Below is a small trained network, with its code and all its weights. Each question gives an input and a target symbol and asks what happens when units are switched off, that is, made to give their printed mean instead of their output.

import numpy as np


def w(rows, s, z=0):
    codes = np.array(rows[::2]) - 128.0
    scale = np.full(codes.shape[1], s)
    scale[-1] = z or s
    return codes * scale


def norm(h):
    return h / np.sqrt((h * h).mean(-1, keepdims=True) + 1e-5)


def f(y):
    return y / 2 * (1 + np.tanh(0.7978845608 * (y + 0.044715 * y**3)))


def softmax(a):
    e = np.exp(a - a.max(-1, keepdims=True))
    return e / e.sum(-1, keepdims=True)


def log_softmax(a):
    a = a - a.max(-1, keepdims=True)
    return a - np.log(np.exp(a).sum(-1, keepdims=True))


def net(x, mask):
    ids = ['ΛΞΩαγμ'.index(c) for c in x.split()]
    T = len(ids)
    res = E[ids] + P[:T]
    u = 0
    for l in range(3):
        q, k, v = (norm(res) @ M[l].T for M in (Q, K, V))
        z = softmax(np.where(np.tri(T) > 0, q @ k.T / 2**0.5, -1e9)) @ v
        res = res + np.where(mask[u], z, O[l][:, -1]) @ O[l][:, :-1]
        u += 1
        y = f(norm(res) @ A[l][:, :-1].T + A[l][:, -1])
        res = res + np.where(mask[u : u + 8], y, B[l][:, -1]) @ B[l][:, :-1]
        u += 8
    return log_softmax(norm(res)[-1] @ U[:, :-1].T + U[:, -1])


Q, K, V, O, A, B = {}, {}, {}, {}, {}, {}
E = w([
[254,43,80],'Λ',
[231,129,241],'Ξ',
[97,122,199],'Ω',
[126,29,152],'α',
[38,144,186],'γ',
[126,214,42],'μ',
],0.0089)
P = w([
[191,117,177],'0',
[151,107,131],'1',
[142,94,161],'2',
[123,185,9],'3',
[146,200,109],'4',
[130,199,35],'5',
[139,204,92],'6',
[122,208,28],'7',
[97,2,145],'8',
],0.0052)
Q[0] = w([
[199,98,153],'0.h1',
[105,4,158],'0.h1',
],0.019)
K[0] = w([
[215,43,163],'0.h1',
[22,2,182],'0.h1',
],0.014)
V[0] = w([
[112,39,101],'0.h1',
[40,86,254],'0.h1',
],0.0077)
O[0] = w([
[98,38,30,46],'0.h1',
[145,91,254,252],'0.h1',
],0.0051,0.0013)
A[0] = w([
[106,146,138,193],'0.n1',
[11,141,137,1],'0.n2',
[241,92,83,189],'0.n3',
[93,132,126,185],'0.n4',
[111,192,47,30],'0.n5',
[173,122,87,85],'0.n6',
[93,107,120,109],'0.n7',
[141,229,126,32],'0.n8',
],0.012,0.00086)
B[0] = w([
[98,112,123,155],'0.n1',
[130,114,245,209],'0.n2',
[209,100,239,224],'0.n3',
[61,144,174,144],'0.n4',
[147,240,15,247],'0.n5',
[147,132,217,145],'0.n6',
[44,140,178,131],'0.n7',
[120,26,103,253],'0.n8',
],0.012,0.0038)
Q[1] = w([
[201,84,160],'1.h1',
[195,249,120],'1.h1',
],0.011)
K[1] = w([
[211,102,255],'1.h1',
[202,206,140],'1.h1',
],0.014)
V[1] = w([
[155,182,187],'1.h1',
[254,144,188],'1.h1',
],0.0081)
O[1] = w([
[138,56,97,190],'1.h1',
[31,3,122,255],'1.h1',
],0.0059,0.0035)
A[1] = w([
[161,196,121,190],'1.n1',
[163,77,93,110],'1.n2',
[128,184,109,251],'1.n3',
[107,170,102,209],'1.n4',
[251,200,171,101],'1.n5',
[122,127,130,54],'1.n6',
[134,128,125,173],'1.n7',
[60,118,126,187],'1.n8',
],0.02,0.0014)
B[1] = w([
[116,219,67,247],'1.n1',
[108,88,213,224],'1.n2',
[140,211,75,254],'1.n3',
[165,190,81,235],'1.n4',
[166,253,129,222],'1.n5',
[128,133,124,119],'1.n6',
[132,123,133,134],'1.n7',
[167,176,88,218],'1.n8',
],0.022,0.0035)
Q[2] = w([
[210,158,130],'2.h1',
[254,152,163],'2.h1',
],0.019)
K[2] = w([
[201,165,194],'2.h1',
[250,73,254],'2.h1',
],0.015)
V[2] = w([
[92,176,67],'2.h1',
[2,139,39],'2.h1',
],0.0093)
O[2] = w([
[255,44,64,34],'2.h1',
[206,206,137,2],'2.h1',
],0.0076,0.0093)
A[2] = w([
[75,110,72,97],'2.n1',
[143,144,135,60],'2.n2',
[132,161,151,46],'2.n3',
[136,251,145,7],'2.n4',
[152,172,57,165],'2.n5',
[189,107,87,159],'2.n6',
[151,59,169,183],'2.n7',
[131,140,185,96],'2.n8',
],0.017,0.0017)
B[2] = w([
[133,69,83,133],'2.n1',
[117,116,138,123],'2.n2',
[142,119,177,135],'2.n3',
[84,20,56,215],'2.n4',
[178,249,98,203],'2.n5',
[209,169,110,125],'2.n6',
[181,180,34,254],'2.n7',
[166,122,113,198],'2.n8',
],0.018,0.0081)
U = w([
[245,204,202,46],'Λ',
[186,98,140,90],'Ξ',
[65,72,84,150],'Ω',
[97,16,67,79],'α',
[40,182,199,117],'γ',
[170,184,32,253],'μ',
],0.011,0.0054)

Each question gives the input, a string of symbols that net reads in full, and the target symbol t.
The units are the heads (2 rows each of Q, K, V and O) and the neurons (one row each of A and B). Each row of codes is followed by its name. A weight is (code - 128) times the scale printed after its matrix; where a second scale follows, it is the last column's (O, A, B and U).
mask holds one flag per unit, layer by layer, with each layer's heads first. A switched-off unit (its flag False) gives its mean, the last column of its rows in O or B, instead of its output. The means were averaged over made-up inputs and are rounded, as every weight is.
A unit's drop is (log p(t) with every unit on - log p(t) with that unit switched off) / (log p(t) with every unit on - log p(t) with every unit switched off).
k most important neurons: the k neurons with the biggest drops, biggest first
top k neurons in layer l: the k neurons of layer l with the biggest drops, biggest first
drop when u is switched off: that unit's drop, to one decimal
input Λ Ξ γ γ Ξ, target Ξ: top neuron in layer 2 : 2.n4
input α Λ γ Ξ, target Λ: 4 most important neurons : 0.n3; 2.n4; 1.n5; 0.n8
input Ξ γ Λ α γ α γ, target γ: 2 most important neurons : 1.n1; 2.n4
input Ω α Ξ γ α Λ, target Λ: 2 most important neurons : 0.n3; 1.n1
input γ γ Ξ γ γ α Λ Λ, target Ξ: 2 most important neurons : 2.n4; 0.n3
input γ Ξ Ξ Ξ γ α μ Ξ, target α: 2 most important neurons : 0.n8; 2.n5
input γ α Ω Ω γ, target γ: top 2 neurons in layer 1 : 1.n1; 1.n3
input Ω γ γ Ξ Ξ, target Ξ: 2 most important neurons : 2.n5; 2.n4
input γ Ξ Ξ γ γ α, target α: 2 most important neurons : 2.n5; 1.n1
input α μ α γ γ α γ Ξ, target Λ: 2 most important neurons : 2.n4; 1.n2
input Ξ γ Ξ Λ Ξ, target α: 2 most important neurons : 2.n5; 0.n8
input γ μ μ μ γ γ Ω γ Λ, target Λ: top 2 neurons in layer 1 : 1.n5; 1.n2
input α γ α Ξ Λ Ξ Ξ γ Ω, target Ω: 2 most important neurons : 2.n5; 1.n1
input Ξ Ξ α α Λ α, target α: 2 most important neurons : 2.n5; 1.n5
input γ γ Ξ Ξ Λ α Ω α Λ, target Ξ: most important neuron : 0.n3
input Λ Ω Ω, target Ω: drop when 1.n2 is switched off : 0.2
